Below are the code and all the weights of a small trained network. Each question names an input and a target symbol and asks about switching units off, where a switched-off unit gives its printed mean instead of its output.

import numpy as np


def w(rows, s, z=0):
    codes = np.array(rows[::2]) - 128.0
    scale = np.full(codes.shape[1], s)
    scale[-1] = z or s
    return codes * scale


def norm(h):
    return h / np.sqrt((h * h).mean(-1, keepdims=True) + 1e-5)


def f(y):
    return np.maximum(y, 0)


def softmax(a):
    e = np.exp(a - a.max(-1, keepdims=True))
    return e / e.sum(-1, keepdims=True)


def log_softmax(a):
    a = a - a.max(-1, keepdims=True)
    return a - np.log(np.exp(a).sum(-1, keepdims=True))


def net(x, mask):
    ids = ['βγεζηθλμξπτφψω'.index(c) for c in x.split()]
    T = len(ids)
    res = E[ids] + P[:T]
    u = 0
    for l in range(3):
        q, k, v = (norm(res) @ M[l].T for M in (Q, K, V))
        z = softmax(np.where(np.tri(T) > 0, q @ k.T / 3**0.5, -1e9)) @ v
        res = res + np.where(mask[u], z, O[l][:, -1]) @ O[l][:, :-1]
        u += 1
        y = f(norm(res) @ A[l][:, :-1].T + A[l][:, -1])
        res = res + np.where(mask[u : u + 8], y, B[l][:, -1]) @ B[l][:, :-1]
        u += 8
    return log_softmax(norm(res)[-1] @ U[:, :-1].T + U[:, -1])


Q, K, V, O, A, B = {}, {}, {}, {}, {}, {}
E = w([
[157,134,102],'β',
[156,135,103],'γ',
[152,140,101],'ε',
[111,134,84],'ζ',
[114,142,80],'η',
[135,197,6],'θ',
[80,108,108],'λ',
[196,113,47],'μ',
[121,155,70],'ξ',
[89,113,96],'π',
[241,74,243],'τ',
[167,37,145],'φ',
[80,84,156],'ψ',
[148,202,95],'ω',
],0.024)
P = w([
[159,40,24],'0',
[154,51,32],'1',
[141,67,36],'2',
[128,75,46],'3',
[116,87,51],'4',
[105,98,60],'5',
[91,106,68],'6',
[83,119,78],'7',
[66,125,82],'8',
[54,136,89],'9',
[39,143,95],'10',
[21,152,101],'11',
[5,156,107],'12',
[1,159,119],'13',
],0.0082)
Q[0] = w([
[131,120,65],'L0H1',
[219,139,255],'L0H1',
[177,132,111],'L0H1',
],0.027)
K[0] = w([
[77,160,119],'L0H1',
[253,21,66],'L0H1',
[115,96,42],'L0H1',
],0.018)
V[0] = w([
[129,117,205],'L0H1',
[176,249,127],'L0H1',
[72,125,41],'L0H1',
],0.016)
O[0] = w([
[243,85,129,46],'L0H1',
[127,243,149,105],'L0H1',
[5,111,88,250],'L0H1',
],0.015,0.017)
A[0] = w([
[154,113,158,135],'L0N1',
[102,153,110,161],'L0N2',
[157,105,65,83],'L0N3',
[160,159,2,118],'L0N4',
[134,86,116,94],'L0N5',
[109,94,97,126],'L0N6',
[95,97,193,254],'L0N7',
[136,142,114,117],'L0N8',
],0.031,0.0053)
B[0] = w([
[196,118,124,130],'L0N1',
[114,85,60,248],'L0N2',
[68,170,165,144],'L0N3',
[130,248,209,189],'L0N4',
[111,112,146,155],'L0N5',
[60,118,178,238],'L0N6',
[253,89,138,212],'L0N7',
[134,142,140,132],'L0N8',
],0.039,0.013)
Q[1] = w([
[138,148,254],'L1H1',
[167,190,163],'L1H1',
[123,124,166],'L1H1',
],0.021)
K[1] = w([
[121,78,216],'L1H1',
[105,251,199],'L1H1',
[128,90,149],'L1H1',
],0.022)
V[1] = w([
[75,109,208],'L1H1',
[42,251,166],'L1H1',
[125,118,130],'L1H1',
],0.02)
O[1] = w([
[213,147,164,254],'L1H1',
[204,33,1,216],'L1H1',
[140,140,138,143],'L1H1',
],0.016,0.009)
A[1] = w([
[131,129,130,5],'L1N1',
[136,194,156,103],'L1N2',
[254,127,117,39],'L1N3',
[123,88,205,158],'L1N4',
[153,123,79,73],'L1N5',
[193,196,151,153],'L1N6',
[69,69,152,177],'L1N7',
[152,211,122,175],'L1N8',
],0.022,0.003)
B[1] = w([
[38,143,159,128],'L1N1',
[104,58,148,137],'L1N2',
[220,6,153,137],'L1N3',
[98,155,65,187],'L1N4',
[136,169,55,164],'L1N5',
[121,30,26,132],'L1N6',
[114,11,66,247],'L1N7',
[112,67,34,137],'L1N8',
],0.025,0.014)
Q[2] = w([
[118,148,254],'L2H1',
[119,100,32],'L2H1',
[221,206,15],'L2H1',
],0.014)
K[2] = w([
[248,115,192],'L2H1',
[14,127,70],'L2H1',
[216,245,115],'L2H1',
],0.012)
V[2] = w([
[240,68,67],'L2H1',
[159,5,192],'L2H1',
[124,157,110],'L2H1',
],0.017)
O[2] = w([
[204,98,215,204],'L2H1',
[248,97,102,254],'L2H1',
[95,137,139,98],'L2H1',
],0.017,0.0038)
A[2] = w([
[119,221,103,98],'L2N1',
[69,102,125,189],'L2N2',
[172,140,166,110],'L2N3',
[127,2,192,129],'L2N4',
[44,185,82,185],'L2N5',
[182,33,115,206],'L2N6',
[186,146,120,3],'L2N7',
[137,242,17,151],'L2N8',
],0.017,0.0026)
B[2] = w([
[93,195,161,144],'L2N1',
[193,103,135,218],'L2N2',
[95,71,144,131],'L2N3',
[129,209,253,248],'L2N4',
[76,197,142,202],'L2N5',
[100,222,102,239],'L2N6',
[215,118,165,130],'L2N7',
[89,159,252,186],'L2N8',
],0.025,0.013)
U = w([
[182,107,152,255],'β',
[144,139,145,87],'γ',
[170,169,121,220],'ε',
[118,51,170,56],'ζ',
[128,110,67,193],'η',
[114,142,133,76],'θ',
[101,114,169,44],'λ',
[118,149,135,85],'μ',
[125,150,121,117],'ξ',
[96,63,164,50],'π',
[95,127,150,48],'τ',
[113,132,148,71],'φ',
[121,142,228,139],'ψ',
[118,250,143,146],'ω',
],0.022,0.0055)

Each question gives the input, a string of symbols that net reads in full, and the target symbol t.
The units are the heads (3 rows each of Q, K, V and O) and the neurons (one row each of A and B). Each row of codes is followed by its name. A weight is (code - 128) times the scale printed after its matrix; where a second scale follows, it is the last column's (O, A, B and U).
mask holds one flag per unit, layer by layer, with each layer's heads first. A switched-off unit (its flag False) gives its mean, the last column of its rows in O or B, instead of its output. The means were averaged over made-up inputs and are rounded, as every weight is.
A unit's drop is (log p(t) with every unit on - log p(t) with that unit switched off) / (log p(t) with every unit on - log p(t) with every unit switched off).
unit that matters most: the unit with the biggest drop
k most important neurons: the k neurons with the biggest drops, biggest first
top k neurons in layer l: the k neurons of layer l with the biggest drops, biggest first
input ε ψ ε ψ η ψ ε ω γ, target ω: unit that matters most	L1N7
input ω τ η ε ψ η ξ, target ψ: top 2 neurons in layer 2	[L2N6 L2N2]
input ω η η, target ω: 3 most important neurons	[L1N7 L0N4 L2N8]
input η ω ζ ε ξ τ ε ε τ ε ζ ψ π, target ψ: 2 most important neurons	[L0N2 L0N7]
input ψ η η ε η, target η: top 2 neurons in layer 0	[L0N2 L0N3]
input ζ η τ η γ θ η η η π, target π: 2 most important neurons	[L0N2 L1N7]
input ω γ β, target ω: 2 most important neurons	[L1N7 L0N7]
input ζ ε π ξ η π θ ζ τ, target β: 2 most important neurons	[L0N7 L1N3]
input ζ ζ μ ω γ, target ω: 2 most important neurons	[L1N7 L0N7]
input τ ζ ε η η ψ λ η ε φ, target ψ: 2 most important neurons	[L0N7 L0N2]
input η φ ζ ψ η β η ζ φ ε η ε ζ, target η: 4 most important neurons	[L0N2 L2N8 L0N6 L0N5]
input ω ε τ ψ μ, target ψ: 2 most important neurons	[L0N6 L0N3]
input ε η φ ω λ η θ ψ η β, target ψ: 2 most important neurons	[L0N7 L0N4]
input ζ η π ω π ε π ζ ζ ε ψ β, target ψ: unit that matters most	L0H1
input θ η ε β η η ζ π η ε, target π: 2 most important neurons	[L1N7 L0N4]
input η ζ η π, target π: top 2 neurons in layer 1	[L1N7 L1N4]
input ζ μ η ζ λ ψ ζ, target ψ: 2 most important neurons	[L0N2 L2N4]
input ε τ ζ ω ζ ε η ψ η η η ε γ, target η: top 2 neurons in layer 0	[L0N2 L0N6]
input ε ψ ω η ζ λ, target ζ: top 2 neurons in layer 0	[L0N4 L0N6]
input ω η η η η η η λ η ζ η ε ε, target η: top 2 neurons in layer 0	[L0N6 L0N2]
input η η θ θ ξ ε φ, target ψ: top 3 neurons in layer 0	[L0N7 L0N4 L0N2]
input ε ζ ω π, target ω: unit that matters most	L0H1
input φ η ω η, target ω: top 2 neurons in layer 0	[L0N6 L0N4]
